[[117 116 148 109]
 [120 152 123 107]
 [118 117 149 112]
 [116 133 146 100]
 [144 142 136 137]
 [134 128 147 126]
 [130 126 149 123]
 [113 127 147 100]
 [139 135 143 131]
 [142 138 140 136]]
->
[[117 116 148 109]
 [118 117 149 112]
 [130 126 149 123]
 [113 127 147 100]
 [134 128 147 126]
 [116 133 146 100]
 [139 135 143 131]
 [142 138 140 136]
 [144 142 136 137]
 [120 152 123 107]]

[[129 130 130 106]
 [129 127 126 122]]
->
[[129 127 126 122]
 [129 130 130 106]]

[[148 148 148 117 147 117 147 117 117 117 147]
 [124 123 123 116 125 116 126 116 116 116 126]
 [156 156 156 114 155 113 155 113 113 113 155]]
->
[[124 123 123 116 125 116 126 116 116 116 126]
 [148 148 148 117 147 117 147 117 117 117 147]
 [156 156 156 114 155 113 155 113 113 113 155]]

[[130 119 118 127 145 149 140 142 103 125 109 124]
 [107 108 117 125 127 130 119 127 121 115 103 123]]
->
[[107 108 117 125 127 130 119 127 121 115 103 123]
 [130 119 118 127 145 149 140 142 103 125 109 124]]

[[128 116 136 132 114 136 144 112 143]
 [111 108 128 136 125 151 113 124 148]]
->
[[111 108 128 136 125 151 113 124 148]
 [128 116 136 132 114 136 144 112 143]]

[[121 128 111 118 128 135 132 123 140 125 115]
 [110 115 119 113 117 117 118 129 132 134 117]
 [122 116 130 120 102 120 116 131 134 138 124]]
->
[[110 115 119 113 117 117 118 129 132 134 117]
 [122 116 130 120 102 120 116 131 134 138 124]
 [121 128 111 118 128 135 132 123 140 125 115]]

[[104 132]
 [121 126]
 [141 127]
 [122 128]
 [105 131]
 [118 121]]
->
[[118 121]
 [121 126]
 [141 127]
 [122 128]
 [105 131]
 [104 132]]
---
[[130 150 109 129 145 125 125]
 [127 121 125 124 126 122 129]
 [131 156 125 137 142 141 125]]
->
[[130 150 109 129 145 125 125]
 [131 156 125 137 142 141 125]]

[[114 132 136 138 133 139 105 144]
 [112 126 132 136 138 126 133 143]
 [132 133 116 122 132 113 153 122]
 [137 125 126 140 122 121 117 140]
 [138 129 135 127 126 150 127 144]
 [114 125 145 121 126 130 119 131]
 [142 117 119 115 151 133 139 143]
 [115 114 132 138 114 131 123 136]
 [109 131 105 118 115 139 133 111]
 [122 111 130 118 133 133 144 123]]
->
[[114 132 136 138 133 139 105 144]
 [132 133 116 122 132 113 153 122]
 [138 129 135 127 126 150 127 144]
 [142 117 119 115 151 133 139 143]
 [109 131 105 118 115 139 133 111]]

[[120 129 120 129 123 119 114 127 128 129]
 [124 123 110 131 121 117 107 125 128 116]
 [116 134 117 126 142 119 128 129 121 129]
 [119 138 133 126 117 124 119 130 128 139]
 [139 127 109 129 152 118 120 128 126 125]
 [158 126 129 128 154 129 137 129 126 132]
 [110 129 128 126 131 121 118 129 126 137]
 [145 135 107 125 109 120 112 130 123 132]]
->
[[120 129 120 129 123 119 114 127 128 129]
 [116 134 117 126 142 119 128 129 121 129]
 [139 127 109 129 152 118 120 128 126 125]
 [110 129 128 126 131 121 118 129 126 137]]

[[127 132 126 107 123]
 [115 111 141 117 134]
 [109  98 137 140 143]
 [134 124 125 143 129]
 [154 141 137 128 123]]
->
[[127 132 126 107 123]
 [109  98 137 140 143]
 [154 141 137 128 123]]

[[126 136 128 129 128 127 123 128 124 127 133 129]
 [127 134 131 130 127 129 119 130 118 129 127 130]
 [122 133 127 132 123 125 127 126 127 146 126 130]
 [127 126 127 130 127 129 126 127 127 114 145 128]
 [126 129 125 130 126 128 119 126 119 155 135 129]
 [127 131 128 128 127 128 147 128 146 142 142 127]]
->
[[126 136 128 129 128 127 123 128 124 127 133 129]
 [122 133 127 132 123 125 127 126 127 146 126 130]
 [126 129 125 130 126 128 119 126 119 155 135 129]]

[[123 136 133 136 130 133 140 126 121 131]
 [142 111 107 126 130 135 137 128 135 133]
 [115 130 125 128 131 126 141 105 118 124]
 [120 129 127 129 134 130 141 116 124 128]]
->
[[123 136 133 136 130 133 140 126 121 131]
 [115 130 125 128 131 126 141 105 118 124]]

[[142 116 117 147 115 144 140 122 125]
 [134 131 135 122 125 123 105 132 143]
 [130 126 122 117 138 136 135 142 127]
 [145 128 122 122 142 142 132 157 118]
 [130 128 135 137 119 137 138 113 123]
 [116 140 138 140 136 127 129 128 122]
 [112 132 127 113 146 124 121 130 140]
 [133 127 115 123 146 140 137 151 121]
 [136 125 121 124 138 134 127 141 132]
 [135 124 129 111 115 132 122 125 145]]
->
[[142 116 117 147 115 144 140 122 125]
 [130 126 122 117 138 136 135 142 127]
 [130 128 135 137 119 137 138 113 123]
 [112 132 127 113 146 124 121 130 140]
 [136 125 121 124 138 134 127 141 132]]

[[132 122 152]
 [136 108 142]
 [144 146 107]
 [132 123 123]]
->
[[132 122 152]
 [144 146 107]]
